Below is a small trained network, with its code and all its weights. Each question gives an input and a class and asks what happens when units are switched off, that is, made to give their printed mean instead of their output.

import numpy as np


def w(rows, s, z=0):
    codes = np.array(rows[::2]) - 128.0
    scale = np.full(codes.shape[1], s)
    scale[-1] = z or s
    return codes * scale


def f(y):
    return np.maximum(y, 0)


def log_softmax(a):
    a = a - a.max(-1, keepdims=True)
    return a - np.log(np.exp(a).sum(-1, keepdims=True))


def net(x, mask):
    res = np.array(x, float).reshape(1, 6) / 4 @ E
    y = f(res @ A[0][:, :-1].T + A[0][:, -1])
    res = res + np.where(mask, y, B[0][:, -1]) @ B[0][:, :-1]
    return log_softmax(res[-1] @ U[:, :-1].T + U[:, -1])


A, B = {}, {}
E = w([
[214,149,61,165,114,66,151,66],'x0',
[172,105,143,141,90,220,117,63],'x1',
[100,115,127,81,94,135,242,107],'x2',
[130,130,132,128,129,126,129,128],'x3',
[193,38,164,110,157,91,139,147],'x4',
[96,115,114,179,251,163,164,108],'x5',
],0.011)
A[0] = w([
[81,201,102,168,102,155,128,111,53],'neuron 0',
[73,137,89,94,88,145,221,102,43],'neuron 1',
[93,100,97,193,198,151,140,82,120],'neuron 2',
[157,139,94,159,125,103,150,111,44],'neuron 3',
[110,165,126,129,104,142,113,109,12],'neuron 4',
[181,128,62,187,111,97,105,73,49],'neuron 5',
[149,158,107,148,124,89,155,48,37],'neuron 6',
[163,56,144,101,153,113,112,137,13],'neuron 7',
[146,91,128,135,145,218,110,107,119],'neuron 8',
[143,131,98,134,127,108,153,105,55],'neuron 9',
[95,125,123,96,136,153,108,130,58],'neuron 10',
[100,94,87,178,203,179,172,129,32],'neuron 11',
[109,142,70,112,144,64,120,211,254],'neuron 12',
[162,118,162,121,80,182,92,78,209],'neuron 13',
[82,89,170,74,117,178,82,100,115],'neuron 14',
[69,111,154,120,147,186,117,175,54],'neuron 15',
[76,97,191,129,108,147,107,140,27],'neuron 16',
[84,150,172,109,139,119,133,173,142],'neuron 17',
[125,144,165,167,163,129,179,130,14],'neuron 18',
[78,207,78,160,120,154,125,122,104],'neuron 19',
[134,159,96,138,130,71,150,86,185],'neuron 20',
[132,73,132,82,126,119,195,116,58],'neuron 21',
[156,49,122,125,113,128,109,165,157],'neuron 22',
[127,123,106,63,23,110,82,137,16],'neuron 23',
[156,157,129,194,157,127,3,147,18],'neuron 24',
[150,102,158,173,90,185,130,81,20],'neuron 25',
[167,45,172,155,165,93,167,126,136],'neuron 26',
],0.013,0.0086)
B[0] = w([
[159,144,64,85,171,99,79,115,177],'neuron 0',
[96,142,211,78,151,187,100,119,189],'neuron 1',
[162,173,146,158,69,113,148,141,213],'neuron 2',
[137,92,141,138,153,132,112,142,153],'neuron 3',
[168,141,96,128,145,84,112,114,138],'neuron 4',
[147,82,119,136,148,150,138,176,191],'neuron 5',
[128,79,135,155,139,120,114,170,173],'neuron 6',
[127,153,85,83,157,87,98,134,156],'neuron 7',
[84,108,113,142,140,86,155,94,195],'neuron 8',
[142,90,147,122,139,137,130,155,147],'neuron 9',
[127,96,121,112,121,134,116,144,143],'neuron 10',
[161,169,158,149,72,89,130,162,194],'neuron 11',
[72,105,123,156,122,94,171,84,254],'neuron 12',
[75,123,113,163,132,99,160,100,223],'neuron 13',
[163,102,90,152,135,148,140,161,189],'neuron 14',
[152,78,119,137,130,133,112,154,184],'neuron 15',
[166,90,133,118,150,121,122,178,160],'neuron 16',
[126,104,99,161,132,151,147,141,192],'neuron 17',
[171,134,162,123,125,87,139,126,143],'neuron 18',
[133,140,48,68,150,118,99,125,197],'neuron 19',
[132,85,122,134,127,174,127,141,204],'neuron 20',
[122,136,160,81,138,148,108,116,169],'neuron 21',
[137,172,75,111,117,146,93,103,184],'neuron 22',
[158,182,152,158,96,91,141,174,185],'neuron 23',
[115,129,251,79,130,189,127,84,206],'neuron 24',
[109,122,155,116,168,54,145,113,166],'neuron 25',
[113,168,69,99,148,154,84,124,207],'neuron 26',
],0.013,0.014)
U = w([
[162,38,136,169,155,165,153,198,86],'0',
[137,198,79,100,171,128,99,108,92],'1',
[116,147,251,87,149,189,152,89,127],'2',
[176,209,176,187,57,84,172,171,105],'3',
[104,130,110,184,109,176,175,96,252],'4',
[63,98,144,174,174,61,213,80,76],'5',
],0.011,0.02)

Each question gives the input, the list of numbers given to net, and the class t.
The units are the neurons (one row each of A and B). Each row of codes is followed by its name. A weight is (code - 128) times the scale printed after its matrix; where a second scale follows, it is the last column's (A, B and U).
mask holds one flag per neuron, in row order. A switched-off neuron (its flag False) gives its mean, the last column of its row in B, instead of its output. The means were averaged over made-up inputs and are rounded, as every weight is.
A unit's drop is (log p(t) with every unit on - log p(t) with that unit switched off) / (log p(t) with every unit on - log p(t) with every unit switched off).
The circuit of an input: a set's keep is (log p(t) with only the set's units on - log p(t) with every unit switched off) / (log p(t) with every unit on - log p(t) with every unit switched off). Starting from the 12 units with the biggest drops (on a tie, the unit counted first), units are removed one at a time, each time the one whose removal leaves the highest keep (on an exact tie, the one counted first), for as long as the keep stays at least 0.8.
units of the circuit, in order: the units of the circuit, biggest drop first
most important unit: the unit with the biggest drop
k most important neurons: the k neurons with the biggest drops, biggest first
drop when u is switched off: that unit's drop, to one decimal
input [-8,-7,-4,-2,-4,-1], class 0: most important unit -> neuron 15
input [5,-8,-1,8,8,7], class 1: 3 most important neurons -> [neuron 26; neuron 7; neuron 13]
input [-4,7,-4,-6,8,-1], class 1: 2 most important neurons -> [neuron 22; neuron 26]
input [-6,-2,-3,-8,5,8], class 3: 2 most important neurons -> [neuron 11; neuron 2]
input [-1,8,5,-2,-5,-3], class 5: units of the circuit, in order -> [neuron 13; neuron 25]
input [-5,4,-6,6,-3,-3], class 2: 3 most important neurons -> [neuron 24; neuron 12; neuron 5]
input [-4,-4,7,-4,-7,8], class 3: 2 most important neurons -> [neuron 11; neuron 2]
input [2,8,-8,-4,-8,-7], class 1: 3 most important neurons -> [neuron 0; neuron 19; neuron 12]
input [-8,8,8,7,-6,-7], class 0: 3 most important neurons -> [neuron 14; neuron 16; neuron 24]
input [7,-7,-4,7,0,-7], class 0: 2 most important neurons -> [neuron 5; neuron 20]
input [-5,-3,6,-3,-7,-8], class 3: 4 most important neurons -> [neuron 23; neuron 26; neuron 24; neuron 22]
input [-8,-5,7,4,-7,-4], class 0: units of the circuit, in order -> [neuron 15; neuron 16]
input [8,-1,-6,3,-7,8], class 0: 3 most important neurons -> [neuron 5; neuron 20; neuron 6]
input [6,5,-1,2,-3,-8], class 3: units of the circuit, in order -> [neuron 23]
input [-2,-3,-3,-5,-8,7], class 1: 2 most important neurons -> [neuron 19; neuron 0]
input [-1,5,3,-2,-2,3], class 5: units of the circuit, in order -> [neuron 8; neuron 25]
input [2,7,3,-5,1,6], class 5: 3 most important neurons -> [neuron 8; neuron 25; neuron 23]
input [2,8,1,4,-6,-2], class 5: units of the circuit, in order -> [neuron 13; neuron 25]
input [-2,-7,7,-7,-7,6], class 1: 3 most important neurons -> [neuron 19; neuron 0; neuron 24]
input [6,5,-4,-2,-7,8], class 3: units of the circuit, in order -> [neuron 2]
input [-3,1,8,-6,6,1], class 2: 3 most important neurons -> [neuron 1; neuron 21; neuron 19]
input [-8,4,-2,-1,-7,8], class 0: 2 most important neurons -> [neuron 15; neuron 14]
input [1,2,7,-7,-2,4], class 2: drop when neuron 1 is switched off -> 0.4
input [7,-4,-3,-6,4,-4], class 0: drop when neuron 0 is switched off -> 0.0
input [5,-3,4,4,-6,3], class 1: drop when neuron 24 is switched off -> 0.2
input [-4,-3,-8,-6,-6,6], class 2: drop when neuron 24 is switched off -> 2.9
input [3,-7,4,3,-2,8], class 3: most important unit -> neuron 11
